Read these off the grid that follows.
1) Read off the entry directly above 146.
2) Read off the entry in the bottom-right corner.
3) Read off the 1st entry, reading row by row.
4) Read off the 5th entry in reading order.
5) Read off the bottom-left entry.
6) Read off the 2nd entry from the end, reading row by row.
7) Read off the entry just right of 143.
8) Read off the entry just right of 142.
[[152 153 148 112 135]
 [149 150 144 116 133]
 [153 153 148 111 135]
 [106 105 110 149 130]
 [106 105 111 149 129]
 [117 116 120 141 141]
 [116 119 124 140 127]
 [151 152 146 114 133]
 [152 152 148 112 139]
 [106 105 112 149 126]
 [151 153 149 111 137]
 [142 143 139 125 122]]
1) 124
2) 122
3) 152
4) 135
5) 142
6) 125
7) 139
8) 143

A =
[[141 115 142 140 142 113 141]
 [138 116 139 138 141 116 139]
 [143 112 145 143 143 111 146]
 [147 110 146 144 143 109 149]
 [113 145 113 113 113 142 112]
 [112 144 113 115 112 144 111]
 [111 146 111 113 113 144 110]
 [139 118 138 136 140 117 137]
 [144 111 147 144 146 109 147]
 [138 120 135 137 134 121 135]
 [113 142 115 113 114 142 113]
 [113 143 114 113 114 143 112]
 [116 142 113 116 110 144 114]
 [143 114 141 142 143 113 144]
 [135 121 130 132 136 123 131]
 [122 139 116 123 118 136 120]]
Counting starts at 1.
The entry at row 2, column 1 -> 138
The largest entry: 149
The entry in row 3 and column 1: 143
The entry in row 1 and column 2: 115
The top-right entry -> 141
The entry in the bottom-right corner: 120
The entry directly above the largest entry is 146
Give the bottom-left entry.
A: 122
The entry at row 3, column 2 is 112
Give the entry at row 1, column 3.
A: 142
Give the top-left entry.
A: 141
The entry just left of 130 -> 121

Read these off the row that follows.
1) Read off the entry just right of 112.
2) Read off the entry just left of 112.
[148 147 112 152 137 145]
1) 152
2) 147

arr =
array([[118, 129, 116, 129, 123],
       [125, 133, 125, 133, 144],
       [129, 105, 138, 105, 140],
       [126, 116, 128, 116, 125],
       [130, 130, 132, 130, 134],
       [120, 138, 131, 138, 133],
       [137, 131, 122, 131, 126],
       [137, 128, 114, 128, 131],
       [121, 122, 120, 122, 132],
       [128, 124, 124, 124, 124],
       [127, 112, 136, 112, 123],
       [131, 128, 129, 128, 119],
       [128, 139, 118, 139, 125],
       [128, 128, 128, 128, 128],
       [137, 131, 136, 131, 107],
       [128, 126, 143, 126, 117]])
Indices start at 1.
What is the maximum?
Answer: 144
What is the entry directly below 140?
Answer: 125
What is the entry in the bottom-right corner?
Answer: 117
What is the entry in row 1 and column 2?
Answer: 129
The entry at row 2, column 2 -> 133
What is the entry in row 1 and column 3?
Answer: 116
What is the entry at row 1, column 1?
Answer: 118
The top entry of the column that holds the largest entry is 123
The entry directly below the largest entry is 140
The entry in row 3 and column 3 -> 138
The entry at row 3, column 1 -> 129
What is the entry in the bottom-left corner?
Answer: 128
The entry just left of the largest entry: 133
The entry in row 2 and column 3 is 125

a =
[[122 123 126 135 127 128 128]
 [123 119 116 142 121 148 125]
 [121 117 117 141 120 142 126]
 [126 127 117 141 126 150 125]
 [127 129 120 137 128 144 126]
 [129 128 117 138 126 150 125]
 [124 120 124 133 121 131 127]
 [127 125 116 139 123 152 125]
 [125 121 115 141 121 150 125]
 [128 129 119 138 128 147 125]
 [123 118 116 140 119 146 125]
 [124 123 116 142 124 150 125]
 [127 127 120 137 127 143 126]
 [120 118 122 138 122 132 127]
 [123 116 119 136 118 138 126]
 [128 128 120 136 127 145 126]]
Rows and columns are numbered from 1.
What is the entry directly below 140?
A: 142
What is the top entry of the column that holds the largest entry?
A: 128
The entry in row 1 and column 2: 123
What is the entry in row 3 and column 3?
A: 117
The entry at row 1, column 3 -> 126
The bottom-left entry: 128
The bottom-right entry -> 126
What is the entry directly below 131?
A: 152
What is the entry directly below the largest entry?
A: 150
What is the entry in row 3 and column 1?
A: 121
The entry in row 2 and column 1: 123
The entry in row 2 and column 3 is 116
What is the entry in the top-right corner?
A: 128
The entry at row 2, column 2 is 119
The entry just left of the smallest entry -> 121
The bottom entry of the column that holds the largest entry: 145
The entry directly below 132 -> 138
What is the entry just left of the largest entry?
A: 123
The top-left entry: 122
What is the entry just right of the smallest entry?
A: 141
The entry directly above the largest entry is 131
The bottom entry of the column that holds the smallest entry: 120

M =
[[102 109 110 107]
 [101 107 109 107]
 [101 107 110 106]
 [146 142 138 149]
 [145 142 138 149]
 [145 142 138 149]
 [103 109 111 107]
 [102 108 109 107]]
Find the entry just right of 146.
A: 142
Find the largest entry in the first row.
A: 110
Find the last entry, reading row by row.
A: 107
Find the 2nd entry on the diagonal from the top-right corner.
A: 109
Find the 1st entry in reading order.
A: 102
Find the bottom-left entry.
A: 102
The entry in the top-right corner -> 107
The entry directly below 111: 109
Find the third entry on the diagonal from the top-right corner.
A: 107
Find the second entry, reading row by row.
A: 109

118,146,136,118,149
119,120,147,136,152
132,149,119,107,140
119,120,148,136,151
133,103,137,139,143
130,148,119,106,139
117,146,136,117,148
147,106,114,128,131
147,126,108,113,129
149,106,115,127,130
149,106,115,127,132
118,147,137,117,148
120,120,148,135,150
132,104,138,139,145
148,107,116,127,131
The entry directly below the smallest entry: 148
The first entry, reading row by row is 118
Report the entry at the centre.
A: 114
The last entry in the row that holds the smallest entry: 143
The smallest entry in the last row: 107
Report the third largest entry.
A: 150
The entry in the bottom-left corner is 148
The entry in the bottom-right corner: 131
The entry in the top-right corner -> 149
The fourth entry in reading order -> 118
Report the entry just left of the smallest entry.
A: 133
The entry just right of the smallest entry is 137
The second entry on the diagonal from the top-right corner is 136
The entry just right of 108 -> 113
The smallest entry: 103
The entry directly above the centre entry is 136
Report the 2nd entry in reading order.
A: 146
Report the last entry in the row that holds the largest entry.
A: 152
Report the entry directly below the largest entry.
A: 140
Report the entry directly above 116.
A: 138
Report the entry just left of 114.
A: 106
The second entry from the end, reading row by row -> 127

Questions about the matrix below. Rows and columns are numbered from 1.
1) Read off the top-right entry.
2) Read off the bottom-right entry.
3) Read off the entry just right of the smallest entry.
4) Read off the entry in the top-left corner.
5) Read off the entry directly below 131.
6) Read off the entry at row 1, column 3.
7) Read off the top entry of the column that holds the largest entry.
8) Read off the entry in row 1 and column 2.
[[129 133 136 147 133 125]
 [131 113 139 125 132 141]
 [120 118 128 143 135 145]
 [125 124 111 121 130 121]
 [127 117 122 119 141 123]
 [127 125 111 135 122 121]
 [129 135 104 127 125 127]]
1) 125
2) 127
3) 127
4) 129
5) 120
6) 136
7) 147
8) 133

data =
[[145 138 145 135 104 119 139 130 119 122 145]
 [130 127 129 124 129 127 125 124 127 132 132]
 [127 128 123 128 130 131 126 131 130 129 123]
 [122 125 130 120 115 128 100 142 141 131 102]
 [127 129 123 128 130 131 126 131 130 129 122]
 [124 132 127 125 131 123 114 133 133 124 110]]
Rows and columns are numbered from 1.
The entry at row 2, column 2 is 127
The top-left entry: 145
The entry at row 3, column 3: 123
The entry in row 1 and column 2: 138
The bottom-right entry -> 110
The entry at row 2, column 3: 129
The entry in the bottom-left corner is 124
Report the entry in row 2 and column 1.
Answer: 130
Report the entry in the top-right corner.
Answer: 145
The entry at row 1, column 3 is 145
Report the entry at row 3, column 1.
Answer: 127
